Below are the code and all the weights of a small trained network. Each question names an input and a target symbol and asks about switching units off, where a switched-off unit gives its printed mean instead of its output.

import numpy as np


def w(rows, s, z=0):
    codes = np.array(rows[::2]) - 128.0
    scale = np.full(codes.shape[1], s)
    scale[-1] = z or s
    return codes * scale


def norm(h):
    return h / np.sqrt((h * h).mean(-1, keepdims=True) + 1e-5)


def softmax(a):
    e = np.exp(a - a.max(-1, keepdims=True))
    return e / e.sum(-1, keepdims=True)


def log_softmax(a):
    a = a - a.max(-1, keepdims=True)
    return a - np.log(np.exp(a).sum(-1, keepdims=True))


def net(x, mask):
    ids = ['ΓΔαεηθμ'.index(c) for c in x.split()]
    T = len(ids)
    res = E[ids] + P[:T]
    u = 0
    for l in range(2):
        r = norm(res)
        for j in range(3):
            rows = slice(2 * j, 2 * j + 2)
            q, k, v = (r @ M[l][rows].T for M in (Q, K, V))
            z = softmax(np.where(np.tri(T) > 0, q @ k.T / 2**0.5, -1e9)) @ v
            o = O[l][rows]
            res = res + np.where(mask[u + j], z, o[:, -1]) @ o[:, :-1]
        u += 3
    return log_softmax(norm(res)[-1] @ U[:, :-1].T + U[:, -1])


Q, K, V, O = {}, {}, {}, {}
E = w([
[138,71,190],'Γ',
[93,175,117],'Δ',
[102,90,142],'α',
[146,121,106],'ε',
[170,150,120],'η',
[168,252,179],'θ',
[126,201,76],'μ',
],0.023)
P = w([
[106,103,124],'0',
[180,254,180],'1',
[172,233,195],'2',
[172,224,197],'3',
[176,216,184],'4',
[171,221,178],'5',
[166,212,159],'6',
],0.0089)
Q[0] = w([
[209,56,37],'0.h0',
[74,64,19],'0.h0',
[206,91,90],'0.h1',
[224,144,148],'0.h1',
[91,80,240],'0.h2',
[254,195,102],'0.h2',
],0.026)
K[0] = w([
[143,102,228],'0.h0',
[205,126,215],'0.h0',
[46,123,123],'0.h1',
[77,78,115],'0.h1',
[70,66,192],'0.h2',
[171,252,145],'0.h2',
],0.032)
V[0] = w([
[64,74,105],'0.h0',
[89,176,218],'0.h0',
[147,91,5],'0.h1',
[9,132,120],'0.h1',
[118,219,253],'0.h2',
[209,133,37],'0.h2',
],0.024)
O[0] = w([
[185,65,92,90],'0.h0',
[194,197,157,123],'0.h0',
[105,4,101,101],'0.h1',
[238,132,147,110],'0.h1',
[47,86,250,254],'0.h2',
[197,228,118,149],'0.h2',
],0.019,0.021)
Q[1] = w([
[74,185,161],'1.h0',
[104,71,170],'1.h0',
[200,135,3],'1.h1',
[169,114,23],'1.h1',
[178,225,193],'1.h2',
[98,127,166],'1.h2',
],0.032)
K[1] = w([
[125,167,58],'1.h0',
[144,158,149],'1.h0',
[154,254,95],'1.h1',
[112,233,125],'1.h1',
[184,29,66],'1.h2',
[148,155,89],'1.h2',
],0.037)
V[1] = w([
[169,143,14],'1.h0',
[67,79,123],'1.h0',
[106,73,125],'1.h1',
[149,55,168],'1.h1',
[83,140,28],'1.h2',
[240,254,135],'1.h2',
],0.03)
O[1] = w([
[54,29,61,254],'1.h0',
[96,208,106,41],'1.h0',
[121,136,45,188],'1.h1',
[118,55,14,240],'1.h1',
[1,224,152,139],'1.h2',
[31,12,204,231],'1.h2',
],0.019,0.014)
U = w([
[125,133,43,153],'Γ',
[206,52,193,66],'Δ',
[150,112,133,100],'α',
[199,144,134,190],'ε',
[151,145,254,2],'η',
[51,220,169,14],'θ',
[99,50,134,224],'μ',
],0.014,0.0045)

Each question gives the input, a string of symbols that net reads in full, and the target symbol t.
The units are the heads (2 rows each of Q, K, V and O). Each row of codes is followed by its name. A weight is (code - 128) times the scale printed after its matrix; where a second scale follows, it is the last column's (O and U).
mask holds one flag per head, layer by layer. A switched-off head (its flag False) gives its mean, the last column of its rows in O, instead of its output. The means were averaged over made-up inputs and are rounded, as every weight is.
A unit's drop is (log p(t) with every unit on - log p(t) with that unit switched off) / (log p(t) with every unit on - log p(t) with every unit switched off).
The circuit of an input: a set's keep is (log p(t) with only the set's units on - log p(t) with every unit switched off) / (log p(t) with every unit on - log p(t) with every unit switched off). Starting from all 6 units, units are removed one at a time, each time the one whose removal leaves the highest keep (on an exact tie, the one counted first), for as long as the keep stays at least 0.8.
units of the circuit, in order: the units of the circuit, biggest drop first
most important unit: the unit with the biggest drop
which heads matter: for each layer, one digit per head in row order, 1 if its drop is at least 0.15 and else 0, layers parted by /
drop of u: that unit's drop, to one decimal
input ε μ Γ Δ Γ, target Γ: most important unit : 0.h0
input Γ Δ θ θ ε Δ μ, target ε: units of the circuit, in order : [1.h2, 1.h0]
input Γ Δ Δ, target ε: which heads matter : 001 / 001
input η η η Γ θ, target θ: units of the circuit, in order : [0.h1, 0.h2, 1.h2]
input α η η μ Δ, target θ: units of the circuit, in order : [0.h1, 1.h0]
input ε Γ μ Δ μ Δ, target Γ: which heads matter : 101 / 001
input Δ Δ η μ μ, target Δ: units of the circuit, in order : [0.h1, 1.h2, 1.h0]
input ε μ η, target Γ: which heads matter : 000 / 001
input Δ θ Γ μ Γ η ε, target Δ: units of the circuit, in order : [0.h1, 1.h2]
input Δ η η Δ, target Δ: units of the circuit, in order : [1.h2, 0.h0]
input θ μ η, target η: which heads matter : 000 / 100
input θ μ μ μ η Γ, target η: which heads matter : 010 / 100
input α μ Γ ε, target Δ: units of the circuit, in order : [0.h1, 0.h0]
input Δ θ Γ η μ, target Δ: units of the circuit, in order : [1.h2, 0.h1, 1.h0]
input ε μ μ μ Γ, target Γ: units of the circuit, in order : [1.h2, 0.h0]
input Γ η μ η η μ Δ, target ε: which heads matter : 101 / 101
input θ η Γ Γ Δ η, target η: most important unit : 0.h1
input Δ Δ θ, target Δ: units of the circuit, in order : [0.h1, 1.h2]
input Γ μ η Γ, target ε: which heads matter : 111 / 101
input α μ θ μ μ θ θ, target η: which heads matter : 111 / 000
input θ μ ε, target η: units of the circuit, in order : [1.h0]
input ε Γ η, target Γ: which heads matter : 010 / 001
input ε μ μ, target Γ: which heads matter : 000 / 001
input Γ η Γ η Γ, target ε: which heads matter : 101 / 101
input η η ε Γ Γ η θ, target θ: which heads matter : 011 / 000
input η ε ε, target θ: which heads matter : 010 / 000
input η μ θ η, target θ: drop of 0.h0 : 0.1
input θ μ Δ, target η: drop of 0.h1 : 0.0
input η μ μ Δ, target θ: drop of 0.h0 : 0.2
